cols: L P K J N S T
gadu: [113 198 128 128  98 101 108]
Pogel: [128  98 128 132 175 101 138]
leg: [147 173 103 128  98 131 128]
[128 132 175 101] | Pogel
[128  98 131] | leg
rev: [132 128] | Pogel
[132 175] | Pogel
col: [101 101] | S
col: [138 128] | T
rev: [128 198] | gadu

cols: R C F A U H Y Z W
bepe: [157 117 148 188  70 106 139 110 108]
foli: [171 128  86 132  71  94 105  84 109]
Nefer: [157 117 148 188  70 145 139 110 108]
Fev: [ 90 203 102 111 153 145 125 130  98]
Lazag: [106 117 148 188  70 106 130 110 108]
[157 117 148 188  70 145 139 110 108] | Nefer
col: [148 102] | F
count Lazag: [69] | 0
col: [ 94 145 145] | H

cols: M D Q X V
Koril: [ 65 126 139 195 134]
tos: [ 68 139 126 170 196]
Gage: [214 172 214 168 201]
count tos: [170] | 1
rev: [139  68] | tos
col: [196 201] | V
[ 65 126 139 195 134] | Koril
col: [126 139] | D
[139 195 134] | Koril
count Gage: [214] | 2

cols: vibov Loved lomap Mari
Nata: [128 112  87 141]
fura: [148 112  87 141]
gil: [128 112  48  88]
deseg: [ 78  78  78 141]
count deseg: [141] | 1
count deseg: [78] | 3

cols: nez duto vafo Godi Dud bulo
mena: [144  71 117 146 114 153]
zazo: [154 130 139 148 139 152]
fuf: [130 139 148 154 112 146]
ropal: [119 142  97  97  97 142]
zeku: [130 139 148 154 112 136]
maneb: [ 96 151 201 142 101 171]
Teru: [120 137 120  96 106 148]
zugas: [120  71 120 119 106 148]
count ropal: [97] | 3
col: [146 148 154  97 154] | Godi
col: [154 142] | Godi
[119 106] | zugas
[144  71 117 146 114] | mena
[130 139 148 154 112 146] | fuf

cols: dasov Kas rufol dak futil Bemup mal Nud fekez lasob
sem: [110 105 142 134 129 127 137 115 108 100]
labi: [160 106 101 139 111 119 115 156 109 159]
vam: [132 110 137 110  57 110 152 148 110 127]
guruk: [120 183 118 111  83 101 175  94 157 136]
sagel: [142  88 131  98 120 119 124 149 150 104]
kita: [120 109 135 109  51 151 148 109 136 151]
Fuz: [120 183 118 111  83 179 175  94 157 136]
[ 57 110 152] | vam
rev: [110 148 152] | vam
col: [105 106 110 183  88 109] | Kas
col: [108 109 110] | fekez
count vam: [110] | 4
count Fuz: [111] | 1
col: [104 151] | lasob

cols: Gafo kezug putu Zudes Rogin dapom vunu bosim
giki: [ 88 102 125 161 153  98 166 120]
beru: [ 80  92 132 149 121 111 150  83]
lar: [115 125 116 158 163  84 143 117]
kadiv: [ 92 110 121 168 140 114 156 118]
Vasu: [ 91  61 137 101 121 138 130 108]
kerep: [ 99  60 140  86 129 132 131 123]
bidem: [132 107 126 105 139 109 107 107]
Vil: [ 93 114 126 161 147  95 160 102]
tar: [166 112 112 156 166 112 166 112]
col: [ 92 125 110  61] | kezug
count tar: [113] | 0
col: [ 92 125 110  61  60] | kezug

cols: lavek funal Gep zelig paz dof kasum nobek
bem: [130 127 123 131 160 130 163 179]
Gikif: [129 127 125 126 129 143 191 196]
lugi: [171 205 166 134 128 127 130 128]
seg: [150 178 211 160 131 130 125 127]
[160 131 130] | seg
col: [143 127 130] | dof

cols: Som zegon Detat botov losuk vodaf Lozad
Fimak: [119 144 187 106  60 188  97]
visu: [104 135 140 210 115  89  55]
Nipe: [ 87 164 193 140  64 152 147]
[119 144 187 106] | Fimak
col: [210 140] | botov
[193 140  64 152] | Nipe
rev: [140 135 104] | visu

cols: sonas gusur tud nupi
setu: [151  97 146 137]
toden: [148 147 135 148]
tigo: [185 133 123 131]
Kun: [ 97 151 146 106]
les: [149 114 141 121]
Goda: [164 136 128 142]
ris: [164 124 150 109]
zup: [111 153 171 139]
kelus: [156 145 139 128]
neleg: [141 133 139 151]
Popan: [112 117 150 135]
vani: [129  93  97 197]
col: [141 128 150 171 139 139] | tud
[153 171 139] | zup
rev: [146 151  97] | Kun
count toden: [148] | 2
[114 141 121] | les
count toden: [147] | 1

cols: zafak Nivi Rin fisu Maras Luga mulag
Zapi: [130  89 164 125 112 119 133]
Dipu: [132  76 116 131 108  77 118]
muna: [130  89 164 125 150 150 105]
col: [ 77 150] | Luga
[130  89 164 125 150 150 105] | muna

cols: zum vum doga varo Vik Zoke vef
Buda: [ 68 183  46  67 108 180  87]
miz: [122 123 167 123 147 154 123]
lezop: [173 173  50 173 173 123 123]
tedet: [103 174 178 108 179 138 178]
fani: [126  69  40 123 198 120  88]
count tedet: [174] | 1
count lezop: [173] | 4
col: [174  69] | vum
col: [ 50 178  40] | doga
col: [123 173 108 123] | varo
count miz: [123] | 3
[122 123 167 123 147] | miz

cols: kozub fano Vuvaz kegik
gab: [125 188 119  90]
Nopi: [119 119 188  90]
Somo: [126 121 160 131]
fab: [131 119  58 112]
megam: [131 106 130 156]
pina: [128 120  76  96]
gapev: [126 146  83  86]
col: [119 121 119] | fano
col: [188 119 121 119 106] | fano
col: [119 121 119 106 120] | fano
[130 156] | megam
rev: [ 90 188 119] | Nopi

cols: figem guriz ved Vanez Zot rirov kipu
Vopiz: [ 96 104 168 108  85  93 139]
Libe: [ 99  99 182 115 115 133 115]
zef: [ 99 123 141 146 133 103 103]
Mame: [117 132 114 135 134  93 120]
Lekip: [124 140 123 129  97 105 138]
nipo: [140 130 182 134 194 115 162]
veb: [130 137  98 194 115 162 127]
rev: [133 115 115 182  99  99] | Libe
count zef: [133] | 1
count Libe: [115] | 3
[132 114] | Mame
rev: [162 115 194 134 182 130] | nipo
[182 115] | Libe

